[[120 127 157 154 141 118 128 136 120 136 137 115 114]
 [116 123 127 123 141 120 139 149 113 148 144 114 114]
 [133 126 113 132 119 133 103 121 126 119 115 137 136]]
=>
[[120 127 157 154 141 118 128 136 120 136 137 115 114]
 [133 126 113 132 119 133 103 121 126 119 115 137 136]
 [116 123 127 123 141 120 139 149 113 148 144 114 114]]

[[149 132 141 140 134 143 138]
 [108 120 118 116 120 114 115]
 [127 106 141 122 115 127 112]
 [141 145 127 139 140 137 145]
 [139 147 125 138 141 136 146]
 [110 116 123 116 118 116 113]]
=>
[[139 147 125 138 141 136 146]
 [141 145 127 139 140 137 145]
 [149 132 141 140 134 143 138]
 [108 120 118 116 120 114 115]
 [110 116 123 116 118 116 113]
 [127 106 141 122 115 127 112]]

[[140 128]
 [153 102]
 [142 125]]
=>
[[140 128]
 [142 125]
 [153 102]]

[[120 131 139]
 [118 144 138]
 [122 138 140]
 [107 135 138]
 [104 145 136]]
=>
[[104 145 136]
 [118 144 138]
 [122 138 140]
 [107 135 138]
 [120 131 139]]

[[111 142 147 120]
 [109 154 143 110]]
=>
[[109 154 143 110]
 [111 142 147 120]]

[[155 118 129 138]
 [127 128 125 123]
 [143 126 129 128]]
=>
[[127 128 125 123]
 [143 126 129 128]
 [155 118 129 138]]
---
[[152 148 139 140 130 140 126 137 102 116 126 126 109 114]
 [145 148 143 135 122 141 140 133 108 127 133 129 116 123]
 [135 131 124 116 132 135 124 139 127 132 123 119 128 115]
 [110 115 117 112 121 120 126 121 135 130 124 123 135 127]
 [134 128 125 119 130 132 123 134 128 130 122 119 124 118]]
=>
[[134 128 125 119 130 132 123 134 128 130 122 119 124 118]
 [152 148 139 140 130 140 126 137 102 116 126 126 109 114]
 [145 148 143 135 122 141 140 133 108 127 133 129 116 123]
 [135 131 124 116 132 135 124 139 127 132 123 119 128 115]
 [110 115 117 112 121 120 126 121 135 130 124 123 135 127]]

[[123 153]
 [101 127]
 [132 136]
 [131 142]
 [136 113]
 [154 123]
 [117 139]
 [116 104]
 [123 124]
 [112 111]
 [141 117]]
=>
[[141 117]
 [123 153]
 [101 127]
 [132 136]
 [131 142]
 [136 113]
 [154 123]
 [117 139]
 [116 104]
 [123 124]
 [112 111]]

[[123 120 133 132 122 127 124]
 [116 111 147 123 127 106 107]
 [129 126 115 115 128 116 120]
 [124 117 136 134 121 123 119]
 [129 127 114 115 128 116 121]
 [129 127 114 115 128 115 120]
 [123 122 136 136 121 132 127]
 [124 121 136 135 121 131 126]
 [126 123 133 136 124 135 129]
 [126 123 131 133 121 131 127]
 [125 128 129 129 118 129 128]]
=>
[[125 128 129 129 118 129 128]
 [123 120 133 132 122 127 124]
 [116 111 147 123 127 106 107]
 [129 126 115 115 128 116 120]
 [124 117 136 134 121 123 119]
 [129 127 114 115 128 116 121]
 [129 127 114 115 128 115 120]
 [123 122 136 136 121 132 127]
 [124 121 136 135 121 131 126]
 [126 123 133 136 124 135 129]
 [126 123 131 133 121 131 127]]

[[145 143 105]
 [127 141 115]
 [138 158 112]]
=>
[[138 158 112]
 [145 143 105]
 [127 141 115]]

[[115 121 129 135 111 113 130]
 [125 127 128 132 134 137 121]
 [120 115 124 102 134 132 145]
 [111 127 134 136 143 137 106]]
=>
[[111 127 134 136 143 137 106]
 [115 121 129 135 111 113 130]
 [125 127 128 132 134 137 121]
 [120 115 124 102 134 132 145]]

[[124 138 124 130 124 126 119 133]
 [127 129 126 124 127 127 127 127]
 [137 115 130 129 136 149 119 130]
 [123 133 127 117 140 132 118 134]
 [127 127 130 129 126 133 128 129]
 [129 130 131 127 126 130 127 127]
 [117 117 114 138 120 133 129 112]]
=>
[[117 117 114 138 120 133 129 112]
 [124 138 124 130 124 126 119 133]
 [127 129 126 124 127 127 127 127]
 [137 115 130 129 136 149 119 130]
 [123 133 127 117 140 132 118 134]
 [127 127 130 129 126 133 128 129]
 [129 130 131 127 126 130 127 127]]
---
[[120 151 113 151 126 131 139 123 136 133]
 [116 145 111 144 124 128 138 122 130 138]
 [121 149 109 145 126 133 134 121 130 136]
 [119 150 112 145 124 134 137 121 127 137]
 [118 148 113 151 122 129 134 117 127 133]]
=>
[[136 133 120 151 113 151 126 131 139 123]
 [130 138 116 145 111 144 124 128 138 122]
 [130 136 121 149 109 145 126 133 134 121]
 [127 137 119 150 112 145 124 134 137 121]
 [127 133 118 148 113 151 122 129 134 117]]

[[132 127 122 129 135 136 122 132 122 123 124 129 129]
 [139 124 127 126 127 129 140 138 126 127 123 138 129]
 [118 144 135 124 131 138 125 140 130 122 121 129 126]
 [152 123 136 128 129 128 144 143 125 123 112 142 136]]
=>
[[129 129 132 127 122 129 135 136 122 132 122 123 124]
 [138 129 139 124 127 126 127 129 140 138 126 127 123]
 [129 126 118 144 135 124 131 138 125 140 130 122 121]
 [142 136 152 123 136 128 129 128 144 143 125 123 112]]

[[130 129 115 128 126 128 123 129]
 [124 127 106 127 128 127 131 127]
 [126 128 127 128 127 128 114 128]
 [126 128 129 129 128 128 135 128]
 [121 128 131 152 128 128 123 128]
 [125 128 127 128 127 128 115 128]
 [122 129 127 131 127 127 136 129]
 [125 127 128 127 128 128 115 128]
 [125 128 127 128 127 128 115 128]]
=>
[[123 129 130 129 115 128 126 128]
 [131 127 124 127 106 127 128 127]
 [114 128 126 128 127 128 127 128]
 [135 128 126 128 129 129 128 128]
 [123 128 121 128 131 152 128 128]
 [115 128 125 128 127 128 127 128]
 [136 129 122 129 127 131 127 127]
 [115 128 125 127 128 127 128 128]
 [115 128 125 128 127 128 127 128]]

[[130 151 134 131 133 133]
 [128 133 125 129 126 124]
 [128 113 131 131 131 132]
 [120 135 139 119 139 139]]
=>
[[133 133 130 151 134 131]
 [126 124 128 133 125 129]
 [131 132 128 113 131 131]
 [139 139 120 135 139 119]]

[[112 129 116 127 122 120]
 [141 142 144 138 136 139]
 [110 138 101 132 116 106]
 [112 120 102 117 121 113]
 [130 125 132 122 128 128]
 [107 138 104 140 117 106]
 [111 124 109 124 118 117]
 [141 136 141 144 128 135]
 [118 128 119 127 130 120]
 [117 133 118 127 123 120]
 [125 131 131 132 126 129]]
=>
[[122 120 112 129 116 127]
 [136 139 141 142 144 138]
 [116 106 110 138 101 132]
 [121 113 112 120 102 117]
 [128 128 130 125 132 122]
 [117 106 107 138 104 140]
 [118 117 111 124 109 124]
 [128 135 141 136 141 144]
 [130 120 118 128 119 127]
 [123 120 117 133 118 127]
 [126 129 125 131 131 132]]

[[132 130 128 132 131 123 122 128 130 124 125 125]
 [118 139 133 115 128 138 120 125 145 129 136 151]]
=>
[[125 125 132 130 128 132 131 123 122 128 130 124]
 [136 151 118 139 133 115 128 138 120 125 145 129]]

[[122 110 147 140 125 132 120 114 141]
 [133 124 121 131 123 120 122 135 127]
 [138 121 133 131 123 130 128 140 120]
 [147 132 136 140 129 100 144 142 130]
 [137 133 138 130 135 126 145 136 126]]
=>
[[114 141 122 110 147 140 125 132 120]
 [135 127 133 124 121 131 123 120 122]
 [140 120 138 121 133 131 123 130 128]
 [142 130 147 132 136 140 129 100 144]
 [136 126 137 133 138 130 135 126 145]]
---
[[116 127 128 142 127 122 139 122 122 135 129 133 134 125]
 [134 127 138 116 138 127 124 119 123 113 124 102 112 140]
 [138 119 123 145 138 123 138 116 116 125 138 125 130 111]]
=>
[[138 119 123 145 138 123 138 116 116 125 138 125 130 111]
 [116 127 128 142 127 122 139 122 122 135 129 133 134 125]
 [134 127 138 116 138 127 124 119 123 113 124 102 112 140]]

[[153 101 116 122 143 118]
 [134 109 137 142 128 133]
 [126 130 136 137 136 152]]
=>
[[153 101 116 122 143 118]
 [126 130 136 137 136 152]
 [134 109 137 142 128 133]]

[[117 126 144 123 135]
 [119 123 143 131 139]
 [126 126 136 133 139]
 [143 128 113 152 132]
 [128 125 137 134 136]
 [138 125 116 146 131]]
=>
[[143 128 113 152 132]
 [138 125 116 146 131]
 [126 126 136 133 139]
 [128 125 137 134 136]
 [119 123 143 131 139]
 [117 126 144 123 135]]

[[113 130 143 133 110 113 107 119 133 128 135 144]
 [126 130 128 129 115 127 120 127 129 130 126 123]
 [132 131 126 132 114 140 122 130 131 137 126 114]]
=>
[[132 131 126 132 114 140 122 130 131 137 126 114]
 [126 130 128 129 115 127 120 127 129 130 126 123]
 [113 130 143 133 110 113 107 119 133 128 135 144]]

[[107 143 130 135 139 137 104 127 125 139 126]
 [114 125 131 144  99 141 110 153 140 109  99]
 [122 153 117 150 137 128  99 110 109 119 114]
 [142 144 143 110 113 107 103 102 100 131 101]
 [154 155 108 130 110 113 115 134 135 104 139]
 [148 157 100 111 142 137 133 130  99 126 139]
 [144 129 121 136 151 121 122 118 100 141 139]
 [155  99 124 101 120 156 128 111 127 152 128]]
=>
[[148 157 100 111 142 137 133 130  99 126 139]
 [154 155 108 130 110 113 115 134 135 104 139]
 [122 153 117 150 137 128  99 110 109 119 114]
 [144 129 121 136 151 121 122 118 100 141 139]
 [155  99 124 101 120 156 128 111 127 152 128]
 [107 143 130 135 139 137 104 127 125 139 126]
 [114 125 131 144  99 141 110 153 140 109  99]
 [142 144 143 110 113 107 103 102 100 131 101]]

[[146 124 114]
 [147 119 126]
 [116 134 131]
 [137 137 129]
 [141 126 134]
 [130 156 110]]
=>
[[130 156 110]
 [146 124 114]
 [147 119 126]
 [137 137 129]
 [116 134 131]
 [141 126 134]]
